Each new row is followed by what is left of it after taking away its nearest point in the smallest flat space through zero that holds the rows named last above it.
(in the rows, 128 means zero)
Zaga:
[[120  87 131 112 127 112 100 183 118  95 146 153 123 112  93 155 185 109
  130 120 129 130 109 144  71 144 135 128 106]
 [131 138 121 113 128 140 129 123 145 149 149 152  99 127 181 116 123 145
  151 140 128 129 121 120 158 113 123 116 132]
 [119 147 122 134 117 138 121 114 125 119 145  79 190 139 109 123  82 109
   95 100 131 111 159 119 132 121 129 109 126]]
New rows:
[132 133 155 113 141 142 127  92 134 108 126  90 131 108 150 154 117 154
 105  95  93 103 133 116 138 109 120 113 121] -> [134 121 158 112 144 135 126 103 131 105 119 105 115 103 145 160 138 156
 112 102  92 109 122 122 127 115 121 121 119]
[145 186 133 114 128 136 133 111 145 141  92 145 107 107 174  81 119 150
 162 156 120 133 138  89 133 116 125 158 142] -> [135 169 133 110 122 129 113 138 135 114 108 132 139 103 136  96 131 127
 143 136 122 126 143  95  96 124 130 151 127]
[139 158 125 124 109 124 140 159 139 101 135 107 135 156  81 155 127 140
 139  95 122 164 117 134 118 107 127  88 107] -> [144 163 126 126 113 125 150 148 143 113 125 116 116 157  97 149 126 152
 149 106 121 169 112 132 133 105 125  94 114]

tas (3 x 29):
[[106 126 141 141 125 132 139 137 119 135 108 158 144  90 120 129 137  84
  140 106 104 138  90 139 124 133 119 118 134]
 [154 152 184 169 154 131  89 156 113 139 166 129 116  96  99 130 128  86
  129 102  79 145 123 130 150 129 118 123 144]
 [123 133 153 147 132 130 124 144 119 135 131 145 134 101 122 127 133  96
  135 110  99 139 107 140 134 130 117 121 135]]
New rows:
[125 125 140 135 125 100 131 160 136 147 147 128 145 168 175 106 127 161
 145 114 105 153 129 152 143 109  95 126 122] -> [127 129 121 130 137 108 125 134 136 146 121 124 140 149 126 122 126 135
 143 106 124 146 122 110 127 117 121 128 127]
[ 86  95 109 141 101 126 130 117 125 119  80 138 155 143  86 145  91 142
 144 178 139  88 120  98 140 100 147 149 129] -> [ 99 104 141 160 108 124 114 140 119 124 110 137 150 141  95 139  90 140
 144 172 111  97 125 116 157  97 132 147 133]
[154 160 105 118 140 141  97 106 131 100 130  84 128 179 122 139 135 137
 132 143 162 123 168 100 124 143 134 129 119] -> [129 154 123 130 130 141 114 125 123 107 119 115 147 152 138 133 144 108
 145 127 133 135 134 130 126 144 114 119 121]

git:
[[137 159 146 124 128 138 134 119  97 187 161 112 128 134 129 119 130 147
   88 102 148  96 160  80 148 114 180 117 167]
 [129 135 180 128 133 121 132 132  88 150 127 114 152 179 144 143 127 136
  109  93 148  97 118 110 135 118 132 122 137]
 [131 140 169 136 133 146 120 120  92 181 160  98 146 159 151 105 121 151
   84 121 145  90 131  99 137 135 167 101 171]]
New rows:
[133 113 156 156 132 125 137 156  89 131 141 121 117 158 145 122 102  94
 164 103 106  76 112 190 139 137 133 147 113] -> [137 123 128 152 128 130 140 151 102 139 152 127 100 126 132 114 105  95
 162 110 102  84 134 180 144 133 150 150 120]
[153 114 157 111 142 137 144 144 112 119 123 115 130 120 131 127 116 163
 121 112 130 110 122 173 122 129 131 123 114] -> [155 119 142 108 140 138 146 142 119 121 127 119 121 104 123 125 118 162
 122 115 128 115 133 169 124 126 138 126 115]

liti (3 x 29):
[[135 143 115 110 116 100 164 135 126 158 138 138 126 127 140 128 118 133
  124 144 114 121 152 140 146 146 107 124 127]
 [109 150 154 140 132 161 110 101 130 114  91 193 164 148 117 109 129 128
   95 113 150 118 146 129  92  97 142 116 118]
 [147 103  99 122 127  95 141 156 133 145 165  66  95 107 143 154 136 132
  161 138 108 143 107 124 172 162 123 148 137]]
New rows:
[122 138 140 140 147 141 112 132 115  86 163  92 108 153 149 165 105 115
 145 151 113 114 114 139  91 137 133 115 153] -> [120 151 135 143 146 133 121 129 128 108 156 130 126 158 161 171 116 126
 130 147 115 115 132 142 106 144 141 123 147]
[135 132 128 117 149 154 148 116 122 100 121 135 151 182 105  84 154 119
  96 115 166 105  99  98 105 134 148 109 130] -> [145 128 111 110 145 131 165 129 126 119 138 118 140 174 117  96 157 124
 106 123 154 110 100 100 131 155 142 118 132]

pav:
[[ 83 140 127 117 101 106 144 153  90  87 131  61 112 147 121 100 134 107
  133 122 113 147 144 131 124 146 115 168 142]
 [118 150 136 142 121 126 158 133  80  79 130  98 128 123 118 111 155 130
  134 125 115 132 146 136 143 149 100 146 158]
 [145 146 114 152 126 136 181 128  74  76 116 115 136 106 127 108 179 118
  156 130 137 133 129 138 149 150  96 133 151]
 [100 121 131 126 122  96 108 157 136 123 146 111 118 159 108 124 115 127
  150 124 107 110 120 124 112 130 139  99 129]]
New rows:
[121 104  91 118 127 103 149 141 153 143 119 138 120 139 158  97 133  94
 171 122 165 130  70 141 103 128 147 100 111] -> [115 129 136 126 135 119 141 119 136 130 133 138 124 131 148 108 124 134
 124 117 137 128 111 146 121 134 127 127 144]
[127 112 147 135 128 108 124  92 117 110 166 121 114 137 123 160 133 153
 125 144 100 106 154 100 135 146 117 124 148] -> [134 100 122 125 122 112 133  93 125 123 151 120 112 132 139 154 137 128
 135 148 124 121 138  98 129 141 126 133 127]
[129 136 172 135 140 127 107 108 142 151 135 137 121 125 141 162 108 152
  96 121 103 132 143 133 139 124 129 137 151] -> [131 128 140 136 130 116 130 126 130 137 124 122 118 127 145 145 130 121
 135 124 120 137 121 133 133 130 129 128 140]

Rozil:
[[ 98 152 109 113 138 106 149 128 119 136 112 121 127 156 130 127 126 129
  136 109 125 143 137 131 134 125 146 140 132]
 [ 93 156 105 110 137 111 153 126 121 142 107 128 132 158 133 128 127 130
  147 112 122 145 142 130 136 124 141 146 136]
 [ 82 146 115 103 112  93 163 121 156 148  98  95 116 177 125 112 139 124
  167  81 113 146 155 103 161 116 168 138 118]
 [ 68 190  75 111 143  99 172 126 103 151  97 131 135 174 118 113 120 144
  143  97 113 156 137 147 134 105 150 163 130]]
New rows:
[164 100 117  92 122 152 140 155 180 141 150 139 165 143 124  82 108 133
 149 144 136 133 116 121 105 124  94 128  76] -> [152 109 112  80 144 128 145 161 160 133 148 129 159 159 133  94 102 127
 133 135 147 142 116 129 100 136 111 126  85]
[111 112 147 124 122 138 110 120  84 108 145 150 108 151 147 160 137 131
 127 126 138 137 164  87  98 137 140 140 137] -> [111 119 139 137 107 143 113 117  89 113 146 150 107 146 127 139 137 143
 126 119 127 134 156  90 100 117 139 144 120]
[136 133 121 103 131 123 159 136 135 103  94 153 114 135 102 111 109 116
 127  92 103 154  99  99 142 102  81 142 114] -> [147 120 133 100 140 123 149 139 131  94 100 152 113 129 114 126 109 108
 119 101 113 151  99  98 137 117  79 133 123]

tadu:
[[121 145 109 112  91 159 148 113 107 110  93 142  94 143 143 133 114 155
  111 116 138 129  90 133 121 124 122 113 136]
 [134  98 123 102 111 139 129 113 143 130 117 120  88 134 130 123 113 144
  133 135 127 125  96 140 124 129 119 124 133]]
New rows:
[130 147 130 155 165 124 122 147 103 120 138 126 179 124 121 134 144 112
 109 131 120 132 149 121 136 124 128 115 117] -> [135 119 124 129 147 136 124 132 116 121 126 119 139 131 124 129 129 129
 113 137 120 129 116 133 132 125 119 110 122]
[115 185 102 154 135 136 152 128  85 117  97 142 142 137 134 142 113 116
 105 114 143 158 158 130 138 136 117 107 119] -> [129 131 112 133 144 124 136 121 123 135 112 119 118 132 124 131 105 114
 126 134 133 153 148 142 139 141 110 115 119]
[156 133 114 132 123 141 133 100 139 155 112 106 120 165 159 121 118 167
 121 118 109 143  71 139 142 112 125 112 127] -> [155 142 122 150 143 126 126 112 138 160 128 105 150 157 153 122 130 151
 124 118 106 144  99 132 146 113 131 119 122]

rakef:
[[134 142 102 138  98  98 151 135 111 143 141 129 141 134 128 131 146 131
  152 131 133 105 117 133 138 122 111 112 145]
 [122 109 103 161 164 130 160 118 158 140 119 121 157 153 137 128 130 142
  161 150 145 113 121 120 154 103 124  93  77]
 [136 148  90 142  83  86 158 136 101 151 150 129 146 133 128 132 153 134
  164 130 132 101 111 138 142 121 102 109 154]]
New rows:
[141 127 149 113 152 136 120 138 166  90 113 132  99 125 128 107 127 119
  80 149 124 121 143 124 108 129 148 130 135] -> [140 130 117 131 133 120 133 128 151 113 137 128 116 119 131 108 136 136
 118 147 117 131 126 140 123 124 125 126 137]
[141 112 112 161 125 131 144 126 153 130 104 134 149 150 113 115 130 139
 134 139 141 124 113 133 159 117 120  84 108] -> [143 120 128 142 109 135 121 128 137 123 110 137 131 133 108 114 125 133
 115 125 128 141 117 139 144 133 123 108 134]
[156 141 139 126  95 105 106 138 108 106 118 132  98 114 121 151 137 127
 119 116 119 125 148 134 106 150 129 143 162] -> [149 124 126 147 125 115 119 126 130 113 114 126 115 125 128 150 133 139
 140 127 125 129 144 132 122 136 128 128 123]

fov, 2 rows:
[[159 130  85 115 142 149 124 136 134 127 117 127 149 150 108 137 111 144
  101 107 153 107 121 130 143 120 125  95 131]
 [169 125  64 105 151 155 120 156 140 121 113 127 159 160  99 131 105 145
   96 108 149  98 129 137 139 104 127  75 142]]
New rows:
[110 119 129 122 138 133 115 157 151 120 123 126 117 104 118 121 161 113
 155 141 104 116 162 140 102 122 125 137 163] -> [123 130 123 127 136 143 118 130 146 129 119 125 120 108 114 140 155 127
 137 119 135 111 141 130 124 142 119 139 147]
[116 140 138 168 110  93 114 113  95 144 149 162 105 120 159 137 148 136
 129 126 128 141 132 125 128 174 126 133 108] -> [131 134 108 154 123 102 109 140 103 136 143 162 119 135 146 130 139 138
 121 126 125 128 142 134 124 153 128 105 123]

kez:
[[167 107 180 137 103 102 108 140 122 154 142 169  99 109 139 186 165 144
  142 129 144 133 115  96 104 154 140 134 131]
 [ 93 136 129 128 122 141 121  55 165 148  76 120 138 167 156 129 120 112
  154 140  98 110 115 150 103  88  94 152 157]
 [129 134 106 127 134 153  92 162 126  81 144 114 144 126 104  97 106 128
   84 110 151 115 133 104 131 111 159 110 140]
 [ 97 123 105 121 120 164  93 113 139  77  97 108 134 136 127 102 128 143
   89 145 148 124 151 144 115 117 146  99 157]
 [ 80 124  92 125 142 162 102 128 128  86 117 107 152 138  89  94 117 124
   90 133 145  92 121 137 133 109 165 122 170]]
New rows:
[ 98 143 119 128 159 159 129 137 155  96 111 108 131 139 120 114  98 147
 122 129 139 112 155 135 125 162 114 116 132] -> [116 139 141 133 155 142 131 141 153 121 122 126 123 135 123 139 107 144
 139 123 136 109 140 120 120 167 112 131 129]
[111 118  90 103 159 160 108 127 113  80 132 118 110 134 157 119 105 115
 130 128 111 118 125  73  87 149  93 120 135] -> [108 109  98 104 162 146 127 128 102  99 137 128 103 126 150 135 120 116
 144 136 109 117 117  81  94 167  95 129 132]

dumaf, 5 rows:
[[134 123 163 129 115 128 125 146 134 159 124 126 121 133 149 173 155  98
  128 121 151 112 137 128 146 138  68 115 135]
 [105 119 120 118 128  89 174 118 103  48 113 136 139 116 102 115 123 164
   64 104 122  93 152 115 104 103 118  91 162]
 [147 151 112 110 110 144 110  96 130 135 146 121 150 113 142 116 109 140
  127 137 136 138 141 154 121 142 138 148 141]
 [127 122 142 120 157 102 102 141  70 128 143 137 113  87 140 110 118 136
  151 128 105 132  90 130 159 160 106 144  96]
 [127 135 143 128 140 114 120 122 106 140 137  94 153 145 141 113 126  84
  144 125 127 115 151 138 124 130 113 121 126]]
New rows:
[134 149 166 112 111 147  87 130 148 190 132 140 142 127 170 148 121 110
 134 138 174 155 143 138 143 160 101 156 125] -> [107 133 151 121 135 120 119 136 132 135 117 145 138 133 136 118 113 131
 113 128 149 145 139 115 125 133 133 136 123]
[151  89  94 137 100 153 135 148 150  88 149 165 116 146  97 128  99 134
 115 143  99 161  93 143 149 137 167 115 121] -> [153  95 117 131 101 138 129 144 128  99 156 141 136 151 116 132 104  98
 117 135 108 141 117 154 152 145 126 103 129]
[137 140 126 118  89 144 119 126 149 130 155 100 152 110 157 112 133 105
 153 123 146 140 188 139 109 162 142 139 155] -> [119 117 131 130 109 127 133 155 138 110 140 123 122 103 139 116 142 122
 150 117 130 139 158 114 121 155 142 130 138]

zum, 4 rows:
[[126 151 151  53 157 101 107 148  98 134 118 163 146 118 143 100  96 164
  154 138 124 111 164 192 149 149 144 108 107]
 [117  99 127  87 165 110 108 131 110 127 103 134 137 118 152 107 138 143
  129 128 113 103 138 150 143 128 147 106 106]
 [112 140 137  79 146 118 105 140 119 142 120 151 147 117 129 105 115 146
  146 156 117 132 147 165 148 158 146 103 116]
 [130 160 157  58 147  99 109 145  95 134 126 161 140 122 139 100  90 165
  158 133 129 111 165 193 145 151 144 113 116]]
New rows:
[143 160 190 137 115 100 146 133 144 148 176 146 138 152 139 120 128 125
 131 124 135 155 174 136 130 139 134 132 147] -> [134 122 171 139 138 104 143 132 150 143 155 138 144 145 153 122 154 117
 114 124 122 147 164 120 134 124 135 123 129]
[119  97 157 109 140  95 140 143 129 123 132 119 122 132 135 157 156 120
 138 154 126 133 113 139 134 137 142 105 129] -> [129 111 160 117 131  98 150 146 131 120 140 121 120 136 131 166 147 119
 138 148 134 136 114 138 129 132 132 116 132]

gegal:
[[ 93 136 106 119 143  96 103 118 147 127  83  99 101 105 165 146  93 158
  114 109 133  94 109 128 166 107 153  94  92]
 [140 119 105 173 132  97 144 165 185 140 118 155  99 152 122  88 163 127
  129 106 168 123 126 115  99 110 163 125 122]]
New rows:
[108 139  99 128 142  87 102 120 146 138 110 121 105 124 154 140 139 134
 112  99 140 102 107 106 150 122 149  87 107] -> [128 136 119 123 131 115 114 118 120 136 142 133 129 133 131 138 153 115
 121 117 127 125 120 109 132 140 124 110 132]
[160 118 136 134 122 120 182 148 109 124 141 140 128 105 116 113 151 114
 111 110 102 118 126 141 132 134 143 137 171] -> [148 121 131 127 126 112 173 142 110 123 127 128 122  96 128 122 137 124
 106 106 100 108 120 142 147 129 148 126 160]
[109 119 110 149 139 103 108 126 139 143  95 128 107 140 129 116 118 121
 119 108 157 120 102 107 141 103 148 106 133] -> [119 119 127 137 132 127 112 117 111 139 117 130 128 141 116 123 120 109
 124 123 141 135 110 112 136 118 126 121 150]

baroz, 2 rows:
[[ 91 155 127  89 126 136 142 129 124 135 137 137 135 133 130 106 144 119
  121 135 133 160 142 148 119  87 145 105 113]
 [ 77 156 119  77 127 139 144 131 123 135 147 145 138 141 136 103 153 118
  118 135 133 168 135 157 123  75 153  99 109]]
New rows:
[137 146 126 142 144 130 163 122 121 118 110  97  96 118 119  75 115 158
 110 125 112 116 141 136 138 134  66 124 143] -> [124 138 111 134 147 133 162 126 121 115 126 109  99 132 130  78 126 160
 107 122 110 119 122 146 149 126  75 121 141]
[179 107 122 138 136 153 132 125 101 117 132 122 139 143 144 136 118 103
  97 103 118 144 126 132 134 154 125 136 124] -> [168 120 126 125 134 155 138 124 100 121 131 122 141 141 142 127 121  99
  95 107 121 155 137 137 127 140 129 128 119]
[148 128 133 136 157 112 135  97 135 132 119 120 109 141 129 159 103 146
 147 132 143 151 104 113 108 176 136 153 104] -> [130 138 130 118 157 116 141  98 133 135 126 126 113 145 132 150 112 142
 143 135 145 166 107 123 106 157 145 142  97]

fek (5 x 29):
[[119 145 136 112 129 127 122  95 138 103 122 112 150 141 120  79 135 143
  126 126 110 134 144 127 135 106 134 118 144]
 [ 97 172 127 129  80 109 110  87 151  86 104  97 167 121 144 106 150 139
  119 126 129 129 164 136 143 110 129 129 169]
 [114 152 124 137 104 112 119 110 131 104 131  93 154 112 144 114 137 140
   95 119 112 122 147 126 141 120 120 130 152]
 [108 132 147 129 162 130 128  69 141 110 115 108 172 153 117  69 143 146
  114 113 102 122 142 132 135  75 165 119 157]
 [ 76 154 112 147 122 110 102 111 129 105  99 102 175 141 167 105 127 124
  109 117 106 102 168 141 117 112 126 137 166]]
New rows:
[142 136 138 141 163 125 153 104 117 134 148 120 157 141 105 101 146 136
 121 119 117 125 126 129 155  87 163 120 144] -> [137 148 118 135 132 120 140 140 112 133 141 132 139 135 123 126 133 121
 140 132 131 126 134 132 143 122 132 126 135]
[ 98 115 122 146 106 113 148 144  98 131 138  98 102  83  95 131 120  81
  95 132 120  94  81 106 160 125 122 120 119] -> [ 83 123 124 129 109 119 139 131 109 122 113 114 108 110  90 108 120  77
 128 140 126  99  94 115 150 116 130 115 124]
[125 104 150 122 158 107 125 156 127 169 131 151 132  90  74 133 121 138
 128  91 134 137 127 108 165 137 112 143 111] -> [103 122 143 120 143 100 111 148 134 153 112 146 148  98  87 121 122 135
 135  93 133 134 147 115 160 134 108 145 126]

ravos (2 x 29):
[[135 127 117 149 106 126 141 154 126 100 134 106 135 133 104 123 124 109
  132 141 112 131 139 118 145 109 108 132 130]
 [134 146 165 108 164 112  83 147 104 106 141 128 196 150 141 149 104 131
  123 149 151 116 127 154 106 163 150 138 155]]
New rows:
[ 95 162 102 139 145 153 105 125 108 173 130 133  97 106 130 127 120 123
 186 122 156 134 149 128 103 152 146 145 104] -> [100 164 100 149 136 150 107 144 103 153 136 119 111 112 117 127 114 112
 188 133 149 134 156 125 110 145 137 149 109]
[149 132 117 146  88  75 105 164 140  89 157 116 153 152  93 115 128 116
 142 153 112 116 140 153 146 136 116 136 123] -> [139 127 117 129 101  83 105 128 150 129 146 141 122 139 116 114 141 137
 139 131 123 117 128 156 134 146 131 128 111]
[103 126 138  89 123 148 143 121 131 155 114 157 133 125 142 109 156 137
 145 116 178 112 114 144 149 135 155 137 142] -> [109 127 132 104 109 145 150 143 128 131 120 140 144 131 124 107 151 122
 148 128 167 113 122 138 160 123 141 141 146]

begif:
[[110  99 131 157 151 138 158 164 128 123 137 160  91 118 147 131 157 133
  109 116 126 164 134 150  98 158 137 110 141]
 [124 106 153 155 149 119 162 155 130 110 120 155 103 129 129 136 155 135
  113 142 131 161 127 132 125 160 127 119 122]
 [125 138 155 135 113 126 147 163 128 104 140 117 160 135 136 141  99 122
  114 134  98 143 138 198 153 151 160 104 147]
 [117 119 162 154 129 127 168 183 128  98 140 139 136 131 143 144 121 127
  103 133 101 166 139 203 139 170 161  96 149]]
New rows:
[126 102 121  99 141 134 112 156 162 107 121  88 155 136 153 126 126 109
 126 116 132  86 139 124  94 107 115 143 147] -> [128  94 136 108 146 125 127 165 160  96 113  99 151 140 148 132 137 114
 121 127 138  97 135 122 102 115 113 142 141]
[144 111 118 134 137 103 131 162 126  88 150 143 141 129 140 100 140 128
 106 160  70 130 145 112 123 159  78 104 183] -> [146 113 105 121 124 102 119 149 115  95 147 143 151 129 136 100 141 135
 114 150  87 114 138 102 126 128  74 113 184]
[138 125 130 150 105 144 155 141 103 141 124 173 148 147 154 164 103 161
 128 134 142 150 142 177 165 124 123 120 152] -> [142 133 116 145 124 151 134 113 123 160 122 158 128 143 151 148 100 148
 137 141 133 140 146 134 148 137 103 132 136]

Sedop:
[[129 144 165 154 124  82 115 149 123  83 166 158 113 144 140 129 149 164
  127 137 129 118 106 132 171 121  88 102 144]
 [157 149 163 128 140  76 151 131 126  78 161 145 119 130 156 120 153 194
  161 149 137 124  83 127 150 105 123 160 112]
 [131 143 145 129 134  96 136 135 116  88 159 144 140 148 150 103 156 161
  141 136 136 115  91 131 173 116 104 114 116]
 [140 134 147 112 123  91 141 134 126  89 157 128 146 144 148 112 162 150
  133 146 139 127  99 118 152 114 116 126 118]
 [124 140 159 164 124 105 116 145 132  91 158 149 105 134 148 128 137 160
  128 119 118 101 113 121 170 108  90 130 137]]
New rows:
[127 123 118 151 102 165 100 156 145 131 140 150 105 142 159 115 120 116
 157 103 110 110 126 137 146 116 111 130 135] -> [144 121 118 122 102 146 112 151 143 131 138 143 118 143 150 120 131 116
 161 128 124 138 122 141 121 127 132 127 133]
[138 142 126 127 151  99 145 115 109 134 173 123 163 142 115 104 125 107
 123 121 126 106 125 134 111 127 136 154 127] -> [134 142 130 141 148 101 134 120 112 138 171 129 149 138 109 116 116 105
 117 117 121 105 135 136 108 130 131 150 139]
[135 123 118 106 142 117 115 125 126 126 128 119 180 146 129  93 128 123
 118  86 134 161 110 136 160 108 136 136 101] -> [139 124 133 127 138 110 102 132 135 129 126 129 149 133 118 122 113 130
 113  87 127 167 126 138 144 112 135 143 122]

pesav (5 x 29):
[[121  94 144 108 139 168 117 150 111 123 139 134 113 119 143 130 130 137
  105 122 131 151  74 122 111 131 118 122 148]
 [155 120 147 110 111  93  72 149 128 131 131 106 132 106 130 138 118 129
   95 121 184 137 132 139 118 106  29 114 152]
 [147 164 116 122 159 167  92 110  72 160 138 167  84  83 151 110 119 160
  125 134 111 141 112  77 113 104 183 114 101]
 [112 142 147 159 134 119 104 130 125 146 109 121 119 122 110 117 156 154
  141 125 109 127 108 118 104 122 123 127 119]
 [129 128 159 104 105 130 127 159 114 141 133 114 105 105 115 122 163 154
  110 120 132 166  73 126 121 102 115 154 162]]
New rows:
[117 124 141 113 179 181 139 115 116 119 151 160  85 147 146 131 137 138
 150 117  89 101 135  99 108 106 107  79 124] -> [126 137 146 104 147 144 157 122 133 119 150 139  94 149 128 134 149 133
 150 116 103 105 152 117 126  93  89 102 140]
[150 143  78 105 127 120 162 112 140 147 132 128 135 127 124 133 113 104
 121 127 123 141 134 131 158 107 176 143 143] -> [133 125  98 130 142 121 124 121 143 149 118 120 137 129 120 133 122 116
 119 121 123 136 111 130 127 115 135 123 141]
[139 114 139 155 112 105 112 126 165 121 111 105 126 148  84 114 152 139
 121 121 147 115 112 158 102 132  37 142 140] -> [152 127 110 133 128 144 136 107 139 123 130 139 109 137 108 109 130 135
 122 129 132 120 119 136 119 131 109 143 125]

Latil (5 x 29):
[[115 136  77 135 100 134 117 121 128 116 123 150 161 127 142 127 124 117
  147 127 131 151 117 149 138 119  87 115 145]
 [ 96 125 111 142  88 115 114 137 120 115 154 142 141 151 116 144 123  93
  117 151 141 159 136 122 157 137 132 125 135]
 [122 128 167 130 142 112 117 143 134 138 103 113 133 136 132 147 107 158
  156 138 161 106 124 146 130 106 124 142 133]
 [142 150 173 119 150 131 131 116 151 125 184 138 137 135 148 122 126 117
  104  82 148 136 105 122 115 145 113 122 136]
 [150 110 153  84 142 124 110 118 150 101  87 106 135 175 149 157 167 136
   89 140  72  64 158 119  90 153 104 103 136]]
New rows:
[131  94 136 154 136 171 164  88 133 126 129 137 120 121 121 114 146 124
 119 120 114 130 151 127 137  95  89 136  97] -> [120  93 152 156 130 160 154  96 135 124 132 135 126 136 120 129 138 122
 120 130 130 129 153 129 145  93  89 139 102]
